Moves between nodes:
state | p x y k z
q493 | q200 q222 q345 q978 q810
q808 | q726 q158 q840 q235 q469
q940 | q439 q52 q849 q848 q180
q220 | q997 q455 q770 q425 q978
q949 | q984 q715 q428 q228 q279
q847 | q704 q979 q202 q77 q531
q351 | q235 q704 q158 q667 q297
q984 | q728 q773 q308 q340 q428
q200 | q292 q623 q220 q770 q345
q79 | q667 q77 q704 q469 q847
q964 | q606 q228 q984 q308 q949
q897 | q651 q997 q537 q868 q503
q704 | q808 q297 q469 q351 q202
q801 | q268 q308 q606 q728 q964
q450 | q79 q467 q847 q202 q651
q24 | q964 q261 q949 q428 q741
q268 | q569 q674 q505 q330 q606
q728 | q330 q801 q674 q453 q308
q564 | q222 q849 q423 q439 q934
q228 | q340 q949 q773 q964 q715
q235 | q257 q808 q792 q616 q158
q423 | q300 q848 q439 q810 q940
q709 | q848 q846 q52 q934 q822
q789 | q961 q89 q267 q664 q293
q297 | q158 q202 q79 q704 q450
q261 | q228 q741 q715 q24 q684
q822 | q52 q240 q325 q846 q961
q308 | q674 q964 q340 q801 q228
q971 | q709 q546 q822 q325 q914
q292 | q868 q425 q997 q541 q220
q505 | q89 q453 q330 q424 q728
q503 | q537 q770 q292 q997 q200
q23 | q144 q616 q257 q333 q235
q240 | q180 q961 q971 q822 q486
q792 | q333 q840 q616 q726 q667
q541 | q706 q292 q897 q537 q425
q345 | q220 q300 q978 q623 q76
q741 | q949 q684 q279 q261 q333
q333 | q279 q23 q262 q684 q616
q997 | q785 q503 q541 q897 q770
q979 | q297 q531 q450 q847 q706
q180 | q849 q325 q709 q52 q971
q616 | q262 q235 q726 q23 q808
q144 | q24 q262 q741 q279 q257
q961 | q325 q486 q546 q240 q267
q537 | q531 q541 q868 q785 q292
q785 | q979 q537 q706 q651 q541
q469 | q840 q79 q351 q158 q77
q571 | q914 q569 q789 q267 q424
q606 | q505 q340 q728 q674 q984
q52 | q564 q180 q934 q940 q325
q849 | q810 q934 q848 q564 q709
q267 | q546 q571 q664 q486 q569
q726 | q684 q792 q23 q257 q840
q257 | q741 q726 q333 q262 q792
q467 | q77 q651 q979 q450 q785
q455 | q503 q978 q200 q220 q493
q623 | q425 q345 q455 q200 q300
q262 | q261 q257 q684 q144 q726
q840 | q23 q667 q235 q792 q351
q202 | q469 q450 q77 q297 q467
q222 | q623 q810 q300 q493 q423
q340 | q453 q984 q801 q606 q773
q706 | q450 q868 q651 q531 q897
q77 | q351 q847 q297 q79 q979
q158 | q792 q469 q667 q808 q79
q674 | q424 q606 q453 q268 q340
q76 | q978 q439 q222 q300 q564
q914 | q822 q664 q961 q546 q789
q810 | q345 q423 q76 q222 q848
q569 | q664 q424 q89 q571 q505
q978 | q770 q493 q623 q455 q222
q664 | q240 q789 q486 q914 q89
q486 | q971 q267 q914 q961 q571
q330 | q571 q268 q424 q293 q674
q848 | q76 q940 q564 q423 q52
q868 | q467 q897 q785 q706 q997
q773 | q801 q428 q964 q984 q24
q453 | q293 q728 q268 q505 q801
q770 | q541 q200 q425 q503 q623
q325 | q934 q971 q846 q180 q546
q425 | q897 q220 q503 q292 q455
q531 | q202 q706 q467 q979 q868
q546 | q846 q914 q240 q971 q664
q934 | q423 q709 q940 q849 q846
q89 | q486 q293 q571 q789 q330
q651 | q847 q785 q531 q467 q537
q439 | q493 q564 q810 q76 q849
q715 | q773 q279 q24 q949 q144
q667 | q616 q351 q808 q840 q704
q684 | q715 q333 q144 q741 q23
q428 | q308 q24 q228 q773 q261
q300 | q455 q76 q493 q345 q439
q293 | q267 q330 q569 q89 q268
q846 | q940 q822 q180 q709 q240
q424 | q789 q505 q293 q569 q453
q279 | q428 q144 q261 q715 q262

The rows follow the links: the fewer symbols apart two nodes are, the more alike their rows tend to be.

Each row is also shifted at random along 10 hidden directions that mean nothing.

Some nodes, each with a row of numbers:
q425: -297   -11   -26   -50    15     6    13    42    21   -53   -82   -59    -4    30   -49    16  -139    -7   -73  -104   104    47    -6   -36    25   -22    14     5    58   -55   -42   -43     6    14    -1    33   -63
q849:  -35   184   -88    11    30    84   -97   -74  -125    82    75    74   -97     7    72   -67    87    65    48   -44    25    34    11   -23    64     6    -7   129    24    -8   -89     7     2   -37  -191    39   118
q308:   24  -155  -118    30   150   -12   -62   -90   -77    66  -164   -64   -40   -40    84  -145    62   -45   193     4   192   153   -84    24   -38    -1  -160  -166  -111   -10    28    55     7    21    26   101    15
q180:  178    15  -134   106     6    -5  -149    36   -66    68   -21    29    59   -13   224  -171   187   -65   118    44   201     7    50   -57    82    65   -17  -100   -38   -59    52     8    -8    89   -69    17    33
q616: -215   -79   120   -20   -39    90    87     0    41    54   -38   102    -7   107   -78   -57   -16    72    62   -16   -55    37   -74   -72   -70   -33   -42   -43    -5   -28   -73    32    16   -69   -18  -103    47
q623: -116    20   -97    -2    50    12   -59   -27  -101   -27    -1   -81   -35     9    32    35    46   -69   -25   -40    50    33    14    58    56    11   -79     1    30    90     8   -42    -7    11   -10    51    14
q868:  -20    87   -95   -32    50   -60    -5   -51   -87   -61    66   -33   -22   -31   -39   140   -90   -42   -97    31   163   -55    78    82   -29    -9  -110    68    33    93    11   -96   -16   -26   -25    49    -6
q262:   55    31     8   -12    67   -35    53     8    20    87  -129    53   -24    82   -20    87   -33   146    17   -24   245   -56   -30   -56    20   -30    55    19     5   -45  -133     7    20   -78    -2   -28   -16
q846:  164    49    56    47   -62    26   -48    50    49    22    68    47    60   -16   123   -95   170    -7   -23     7  -188   -12    48   -87    63    41   160    44    17   -70    33    13   -14    57   -60   -51     3
q728:   51   -85   -52   -40    62   -29    -1    24    41   -32  -120   -56   -17   -58   -47   -56  -161    20    31   -77    25   116   -61    15   -27   -31    22   -75   -36  -104     3    57    18    34    64    89   -82
q934:  -18    88  -287   112   136   -71  -132   -32  -225    20     2    16   -12   -40    94    41    38    10   -11   -82    78    18    62   116    43    49   -85   -71   -21    70   -40    25     2     3   -25    39    51
q505:  152    52   -47  -147    22  -103   -47  -175   -66    62    98   -42   -53  -143  -122   148   125     3  -121   155   128   -29   -12   144    26   -55   -52   -21   -91   140    25    85   -31    24    83    71    35
q24:  105   -69    14    98    99   -21    38    21    47    51  -143   -45   -13    40    76    26    11    63     3   -53    68     9   -40    -8     6    34    47   -42   -21   -35   -42    19    17   -35    70    13   -61
q537:   10    17   -95   -31     0   -51    13    89   -43  -181   -40   -69    -2    -7   -69    18  -333  -104   204   -69    -3   -30    23    31   -41   -25   -59    83    76    -5    42  -116    22     6   -14    73   -11
q202: -157    49    24   167   -85    46    66   139    84   -52    58    92    24    63    55   -56  -268    36    79    28   129  -113    49   -25  -104    57   -65    45    26  -105    22   -83    20   -44   -53   -24   -13
q651: -220   -50    80  -184  -102   -68    55   -26    48   -54   -31   -31    49     0  -226    84  -107   -63    13    51   106   -86   -42   -46    -3   -78    -7    -7    38    55   -32   -34     4    35    58   -40    14
q961:   66    36    54   100   -66  -120   -23   -58    77    72   -63   -21    61   -77   -54    17    66    35     7   -57   -85  -167   -62   -89    98    67   233    37    16    -2  -142    64    33    90    36   -42    57
q240: -157    -1  -188   -46    79  -127   -76     2  -106     8   -40    70    62   -83   -14     2    -6    38    34   -18    28    37    39    42    -4   -31    26  -125   -62   -33    -4    86    -3    40    36    -3   -13
q77:  270  -118   -52   238    84  -154    18   -32   -23   -54  -127   -94   154   -11    90    60    60  -134   -63   -88   -45  -112    70   -35   -36   129     0   -80    38   109   -23  -119     0    54    68   -76   -26
q267:  159   -31    61    75   -72   -65   -40   -76    93    70    11   -63    76   -96   -28    11   166   -18  -252    -1   -28   -64   -27   -36    83    73   136   -89   -23    28   -43    75    -9   129    87   -30   -13
q424:   98   -56   -88   236    -9   -26   -63   -76    -9    31    12  -109   -17  -106     7   -36   -31   -57   -91   -36    35   -27   -68   122     8   125   -95  -140   -61    75   -10    70    18    86   100    76    37
q423: -147   160   -82  -127   -29    39   -32    90   -82   -64   135    55   -64    21   -73   100  -111    68   -41   -30   -99    15    47   101    57   -66    30    92    56     1    13    27    -1   -43   -25    19    -1
q52:  -62     2   -65   -77    18   -93   -74    49   -38    36   -58    59    88   -22    81   -26   177    -1   105    49    36   -18    47   -65    76   -32   123   -65   -26   -45    31    43   -15    56    10   -49   -14
q76:  -96    33   -93   -28    -7    74   -56   107   -50   -66    22   -38   -22    46     4     4   -81   -13  -115  -121   -25    95    22    38    76    -2    -5   -26    66   -30     7    -4     2    22    -1    29   -60
q531:  -16    80   -32    82    15    32    14  -101   -43   -21    71   -14   -39    -5   -46    41  -104   -16  -180   -69    82   -16    32    14   -56    41  -126    83    58    61   -79   -97    -3   -30   -96    27    39
q569:  111    -8   -20   -62    11  -108   -10    27    71   -19    -5   -10    66  -108   -39    46   -21    38  -168    11    -7    19    38    16     5   -22   138   -55   -33   -80    35    68   -16    69    85    28  -121
q279:  166     2   106   -67   -40    37    49    54    75    58    23    16   -36    69    21    67    80    58     7   142   168   -52   -19    21    36   -41     1    -8   -30     1    46    21    -6   -50    59   -18   -31
q674:  -22    10     8   -41   -18   -11    62    99    82  -115    23   -21   -56   -62  -128    41  -335    80    28   -73  -226    43   -42   102   -62   -41    81    58     0   -93    34    65    22   -17    84    80   -82
q333:   86   -85    50   111    10    66    56    36    11     9   -30    -2    -8    89    16     6    -5    15   -15   -51   -99    15   -38    25   -36    42   -61   -66    -2    40   -14     6    15   -50    52   -58     4
q726:  329    27     4    22   -15    37    40   -23   -58   -24    47   -21   -44    69  -103   130   -60    10  -119   -60   -51   -37   -15    72     2     8   -78    22    51   125   -69   -31    11   -57    25   -41    44
q257:   78    11   120    74   -32    77    50   -95    -7   105    24    38   -73    83   -16    10   104    44    99    43   -20   -85   -81   -10    -8    25   -70    65   -10   105   -92     4    21   -87   -43   -62   139

In each set, the symbols that take the first to the second take the third to the fourth, perhaps in another order. Give the fourth.
Answers are names.
 178   -68    10   102    22   145    20   -57   -67    -2    53    24   -17    80    19   -67    41   -34  -171   -98  -132   131     5     6   -84    46  -186   -66    19    62   -23   -35   -10   -48   -66   -59    41
to   98    22    61   -27    23    66    64    79    39    27    -8    88   -46    90    55     1   -26   101    85    44    47    16     9   -17   -42   -40     7    55    -8   -76    11    -3     4   -99   -35   -23   -28
as   -9   -24  -111    79    57   -74   -71   -12  -112   -18   -41   -49    55   -23    31    41   116   -48   -30  -119  -218     1    19    39    76    57    65   -67    21    90   -31    34     3    55    51   -40    25
to q222

 -92   -13   -48  -175   -33    11   -60    25   -55   -23   -56     0    27    12  -119   -35     7    -9     0  -114  -109   102   -38   -57    88   -69    87   -46    46   -31   -64    60     7    57    -6   -29    12
to   63    13   -51  -155   -43   -60   -90   -98  -105    36    -4    26    16   -66   -99   -66   114   -54   232    30   -83    -1   -56   -40    64   -64    27   -10   -22    56   -36    66     6    63   -41    -9   137
as  -67    66    -4   216    -2   127    -8   -32    18   -27    36   -69   -65    28    89   -92  -121   -43  -122  -138    24    24     5   -31   -21   112   -93   111    80   -21   -58  -111    13   -10  -135    72    19
to q200

-181    23    73   155    -8    57   -22   -16    50    65   -13   -62    -8    43   161   -40   181   -29   -71   -12    41   -48     5   -68    82    93    49    55    30    14   -23   -47     2    17   -43    -3     8
to  -58   -19    -6    44    30  -152    37   -62   -18   -29   -76   -24    69   -28   -34    83   -28   -67   148    35    55  -167    22   -33   -38    18     0    53    17    93   -37   -94    10    -1    11   -39    48
as  200   -60   -28   146   127   -72    42    37     5    24  -227   -35    15    60    85    28   -39    50   171  -114    30   -48   -40   -53     6    48    75    -1     7   -29   -97   -23    41   -41    37   -18   -18
to q674

 -28   -17   -88   -24   -27     0   -80    18   -54     2    -7    47    35   -42    -2  -140    -7   -22   103   -41   -54    77   -13   -29    15    -7    10   -86   -22   -68     5    66     8    70   -35     5    38
to  105   104   -79   110   -60    74   -87    80   -22     9    63    34   -12    13   100  -113   -32    10     7   -67     5     3    25   -15    73    63    21    13    38   -80   -16    13    14    40   -82    18    31
as   14   -45    21   -63   -10   121   -11    30    55     4    32    12   -77   -26    32  -171   -79    18    63    53    50   175   -48    24   -61   -45   -90   -42   -71  -133   103    58    -7    -2   -27   100   -41
to q505

  99   -44    23   128   -94    15     0    49   108    -6    38  -102   -31   -56   -27    13  -121   -15   -97    38    86   -50   -72   121    30    69   -33   -99   -44     6    52    70    19    68   153    74   -42
to   67    14   -56   -52    46   -20     1     2     4   -40    48   -10   -49   -90   -37    22  -122    45   -53    11   -42    79     4   109   -58   -35   -10    -3   -48   -41    64    62    -8    -7    39    92   -63
as   18     9  -130  -194    44  -115    -5   -32  -112  -131   -24   -57    14   -41  -161   130  -173   -96    47     8   123   -13    44    60   -30   -94  -102    22    41    90    21   -87   -10     6    19    46    -8
to q706

-357    -4   113  -100  -176   130   -41    23    45    80    48    23   -28    69   -62  -110   124    -9    66    54    24     4   -99   -68   119   -30    17   -47     6    -9   -21    74    13    46   -15   -46    90
to  -99     3    -4   -18   -90    70   -47    90    31   -10    47    41    40     8   -25   -80    -9    25  -149   -85  -114    81     2   -38    54     6    80   -81    27   -92    -8    70    -2    68     2   -39   -35
as  -17  -100   -43   -53    37   -65    32    52   -43   -29   -95   -31   -39    25   -76    83  -112     1   295    63    23   -37   -80   122   -20   -55   -76   -86   -63    69    46    53    27   -44   156    14    14
to q257

 222    76   -81    42    55   -61   -66  -134   -54    47     1    -6   -58  -132    16   -74    -9     4   199    16    -2   -26   -37    14   -11    12    -2   100   -49     5   -36    26    16    17   -84   105   100
to  -72   -33   -40    24   -25  -104    -3    63    69    -8    37   -12    31  -103    -4    58   -59    21   -22   131   103   -70     6   127   -17     8    23  -124   -95   -19   109    93    -7    53   171    45   -78
as  247   -13    10    79     2   -63    56    85    25   -62     1    29    95    50    39    90   -46   -13   -72     3    -9  -100    94   -12   -47    36    23    -7    42    17    17   -81    -5   -25    38   -86   -61
to q469

  75  -111     3    59    63     2    16    33    74   -15   -50   -69     3   -43    56   -19   -16     8  -154   -32   -52   115    -7    54   -35    28    15  -111   -50   -59    78    54    -8    29   112    57  -132
to  -58    27   -46   -76   -81    38   -69   -14   -21    21    99    50    -1   -59   -87   -74   -11    19  -107     2    -6    79   -17    22    14   -23   -23   -85   -30   -40    -1    98   -11    59   -12     9    26
as -103  -117   -26   121    76  -179    11  -122   -58    26   -69   -36   124   -42    68    79   207  -127    33   104    82  -135    54     4   -56    68   -80  -104   -53   177    30   -71   -18    27    80   -77    37
to q23

  47   124   147   -88  -120    51    49    31    99   -64   148   -17   -29    10   -16    57   -38   -31   -54   110     7  -107    54   -29    14   -26    42   211    73     4    63  -111   -25   -19   -67    17   -12
to  163   -22    92     1   -52    66    33   -20    68   -53    43   -37    44    26   -10   -49    -8   -80  -225   -49    -4    36    48   -99   -32    25   -26    46    80   -21    -4  -116   -22    31   -78   -24   -41
as  187    49   -27   -31    -8   -59   -90   -78   -29    77    10    44    43   -81    66   -88   198   -18    88    61    11   -24    17   -79    57    -1    86    15   -33   -22   -12    38    -9    65   -73    -6    64
to q709

-105    84   -13    93   -55    -5   -29     6    35    48    78    41    24   -39   -41    38     5   102  -286   -84   -81   -32    14    21    51    61   119   -30    11   -26   -88    86     7    41    24   -37   -15
to   57    42   -21   -82   -52   -34   -62   -88   -61    20   125    45     8  -104   -58   -19   114   -27    42    95  -146    -9     2    52     5   -27    -1    -6   -54    66    45    78   -18    41    -4    -2    83
as -137   -35   105   137   -61    46    39    92   165    87   -17     2   -42    23   104   -52   -26    80    99   139   215   -83   -74    28     3    50    10   -47   -88   -93    58    68    23   -12    95    38   -41
to q428

-307   119  -157   112   146    27   -26    40  -116   -38    73    18   -59    10   141    92   -34    73  -181   -90   -42    66   116   129   -21    42   -47    48    19     6    20   -32   -13   -81   -47    52   -67
to   98    65    39  -121   -14    -7    -8   -36    -7   -45    69   -79   -12   -11     0    97   104   -87  -113    77    65   -33    66     7    64   -32     4   107    53    84    57   -94   -35    14   -23    33   -23
as   -7    41    15    21    69    13    44    31    68    14    23    31   -70   -35    66    15   -71   114    -1    44     7    39     9    55   -57   -15    43    67   -53   -98    50    41    -3   -64     9    75   -78
to q330

-250   -50    58    39   -12    59    10   -26    21   -21    10   -65    -5    19    47   -47    60   -87   -27    -5   -62    29    -2   -22    -8    32   -52    14    18    36    39   -55    -8    13   -20     4     5
to   81    66    69    21    -4    16    36  -141   -18    29   103    33     4     0   -17    44    98   -21  -169    37    15   -51    58   -41   -56    19   -69   106    33    93   -45   -90   -28   -39  -111   -44    59
as -102  -100    98    90   -92   -43    42   -77    32    -3     3   -47    72     8   -77    25    44  -121    25    57   -11  -142   -38   -19   -25    58   -80   -51     7   145   -16   -52     7    40    63   -80    80
to q792

 -72   -91   -46   -37   -56    78    16   140    -6    10    -6    86    11   117     0   -58  -106    14    83    96   318    44   -12    38   -48   -43  -198  -204   -53   -57    72    28     4   -31    59   -39   -31
to  261    -9    60  -101    24    36    42    24    21    36   -39    26   -15    82    -2    39    57    50   -36    22   102    32     0   -48    11   -56    13     5     9   -24   -16   -12    -9   -51   -14   -34   -36
as  -39   -13   -42  -159     8   -24   -78    67   -38    12   -16     6    65    21    99    -5   244   -53    -4    88   101    48    71   -45   104   -57    63   -74    -8   -16    96     5   -34    49    20   -27   -58
to q300

  32    -6   -54   105   -41    55   -70    80   -60   -46    65   -15    23    13   109   -74    70   -76    39   -49  -240    33    32    45    52    65    -2   -42    24    26    81     9    -2    45     4   -20    22
to -201    -3   -14    86    40   -94    -4    78    32   -10   -92   -58    51    17   146    50    55   -39   109    37   106  -119    45   -26    56    45    93    25    17    -7    38   -68     9    18    45     2   -56
as  -58   -76   -29   209    25    56    13   -59   -38    22   -18    20    38    50    46   -95   -32   -42   -85   -89    39    34     4   -31   -96    95  -176   -94     8    33   -63   -60     7   -11   -63   -46    53
to q333

 163    30   105     1    34   -27    75    59    89    51   -64   126    80    85   122    -8    90    87    35    61   103   -69    79  -170   -41   -14   129    83    17  -114   -26   -71   -12   -69   -88  -104   -54
to  -66  -113     9   -62    42     7    51   -28   -44    15   -76   -19   -39    53  -120    73   -15    25    51   -25   -56    55   -89    71   -28   -47   -81  -101   -34    85   -33    64    18   -56   108   -33    23
as  -60    40    29     0   -64   134   -44   -48    39    58   196    82   -44   -76    31  -150    63    46  -214    63   -42   141    16    31   -58     8   -69   -39   -69   -84    69    92   -33    21   -73    41    -4
to q325

-117  -149   135   103   -98   161    52    10    60     8    77   -61   -86    44   -33   -68    -4   -42    43    41  -225    67  -138   130   -47    45  -160  -111   -65    88    91    89    14   -21   127    -1    51
to  -29  -113    50   142   -39    98    -6   -18    30    62   -66   -61   -94    26    50  -175   -32   -44   350    49    49     6  -169    36   -14    48  -147   -69   -81    16    28    55    46     0    37    66   107
as  121   -77    79    24   -76    33    58    49    52     4   -72     2    37   102   -78    -6   -65    -3    34   -40    47   -53   -66   -65     2    11   -16   -61    38     9   -72   -12    25    -8    36   -82    21
to q726

